Below are the code and all the weights of a small trained network. Each question names an input and a class and asks about switching units off, where a switched-off unit gives its printed mean instead of its output.

import numpy as np


def w(rows, s, z=0):
    codes = np.array(rows[::2]) - 128.0
    scale = np.full(codes.shape[1], s)
    scale[-1] = z or s
    return codes * scale


def f(y):
    return np.maximum(y, 0)


def log_softmax(a):
    a = a - a.max(-1, keepdims=True)
    return a - np.log(np.exp(a).sum(-1, keepdims=True))


def net(x, mask):
    res = np.array(x, float).reshape(1, 7) / 4 @ E
    y = f(res @ A[0][:, :-1].T + A[0][:, -1])
    res = res + np.where(mask, y, B[0][:, -1]) @ B[0][:, :-1]
    return log_softmax(res[-1] @ U[:, :-1].T + U[:, -1])


A, B = {}, {}
E = w([
[114,100,128,148,144],'x0',
[118,96,154,130,108],'x1',
[91,177,102,138,36],'x2',
[163,61,105,204,168],'x3',
[22,105,103,136,158],'x4',
[146,61,66,184,103],'x5',
[130,166,2,157,150],'x6',
],0.0099)
A[0] = w([
[35,167,157,158,76,186],'neuron 0',
[245,39,156,110,93,242],'neuron 1',
[107,60,215,81,194,123],'neuron 2',
[70,121,254,80,140,95],'neuron 3',
[92,120,88,209,51,131],'neuron 4',
[233,119,114,54,72,203],'neuron 5',
[49,66,176,123,183,161],'neuron 6',
[12,138,93,171,97,113],'neuron 7',
[148,167,23,220,38,254],'neuron 8',
[201,219,100,96,167,29],'neuron 9',
[168,37,166,95,180,110],'neuron 10',
],0.01,0.006)
B[0] = w([
[95,142,102,3,26,197],'neuron 0',
[254,28,181,166,160,220],'neuron 1',
[80,126,222,235,121,195],'neuron 2',
[80,147,184,174,63,204],'neuron 3',
[187,62,1,95,70,191],'neuron 4',
[180,124,223,87,237,194],'neuron 5',
[44,111,118,215,100,191],'neuron 6',
[84,63,20,129,50,196],'neuron 7',
[207,23,61,12,209,254],'neuron 8',
[192,233,99,61,166,163],'neuron 9',
[113,166,149,208,240,183],'neuron 10',
],0.0083,0.013)
U = w([
[150,204,129,119,166,191],'0',
[68,94,162,193,183,207],'1',
[125,152,155,76,155,45],'2',
[53,183,190,108,42,206],'3',
[159,83,139,171,124,3],'4',
[108,60,162,132,119,124],'5',
[57,107,46,131,62,74],'6',
[159,139,246,112,134,57],'7',
],0.012,0.0066)

Each question gives the input, the list of numbers given to net, and the class t.
The units are the neurons (one row each of A and B). Each row of codes is followed by its name. A weight is (code - 128) times the scale printed after its matrix; where a second scale follows, it is the last column's (A, B and U).
mask holds one flag per neuron, in row order. A switched-off neuron (its flag False) gives its mean, the last column of its row in B, instead of its output. The means were averaged over made-up inputs and are rounded, as every weight is.
A unit's drop is (log p(t) with every unit on - log p(t) with that unit switched off) / (log p(t) with every unit on - log p(t) with every unit switched off).
The circuit of an input: a set's keep is (log p(t) with only the set's units on - log p(t) with every unit switched off) / (log p(t) with every unit on - log p(t) with every unit switched off). Starting from all 11 units, units are removed one at a time, each time the one whose removal leaves the highest keep (on an exact tie, the one counted first), for as long as the keep stays at least 0.8.
circuit, biggest first: the units of the circuit, biggest drop first
unit that matters most: the unit with the biggest drop
top k neurons: the k neurons with the biggest drops, biggest first
drop of u: that unit's drop, to one decimal
input [-6,-3,-2,-3,-5,0,0], class 7: top neuron : (neuron 5)
input [-4,-2,-4,1,-2,1,-3], class 7: circuit, biggest first : (neuron 7; neuron 4)
input [-8,5,-8,-7,6,1,2], class 3: circuit, biggest first : (neuron 8; neuron 1)
input [4,8,-1,4,-4,-3,-4], class 1: circuit, biggest first : (neuron 10; neuron 2)
input [-1,7,-8,1,-7,7,2], class 7: circuit, biggest first : (neuron 5; neuron 7)
input [-3,-8,0,7,1,-4,6], class 0: circuit, biggest first : (neuron 9; neuron 7)
input [-5,5,-3,-1,-3,5,2], class 7: circuit, biggest first : (neuron 7; neuron 5)
input [-1,-1,1,-4,3,-6,6], class 6: top 2 neurons : (neuron 5; neuron 7)
input [5,5,2,4,6,-3,-8], class 3: circuit, biggest first : (neuron 3; neuron 8)
input [8,-4,-4,-4,-7,0,3], class 7: circuit, biggest first : (neuron 5; neuron 7)
input [4,5,-4,-3,0,-2,8], class 0: circuit, biggest first : (neuron 7; neuron 6; neuron 1)
input [-5,-8,2,5,-6,4,8], class 0: top 2 neurons : (neuron 9; neuron 7)
input [7,3,1,-8,-8,4,3], class 7: top 2 neurons : (neuron 5; neuron 7)
input [-2,7,-7,-6,2,-2,-4], class 1: unit that matters most : neuron 10
input [-6,-2,-5,-2,-1,5,7], class 2: top 2 neurons : (neuron 8; neuron 10)
input [1,2,2,3,2,-1,-4], class 3: top 2 neurons : (neuron 8; neuron 5)
input [4,2,-5,-2,8,6,6], class 6: drop of neuron 8 : 0.0
input [-8,5,-8,5,0,-6,0], class 1: drop of neuron 10 : 0.1
input [8,7,3,6,2,-8,-6], class 3: drop of neuron 0 : 0.3
input [4,-6,-7,4,-7,-6,1], class 7: unit that matters most : neuron 1
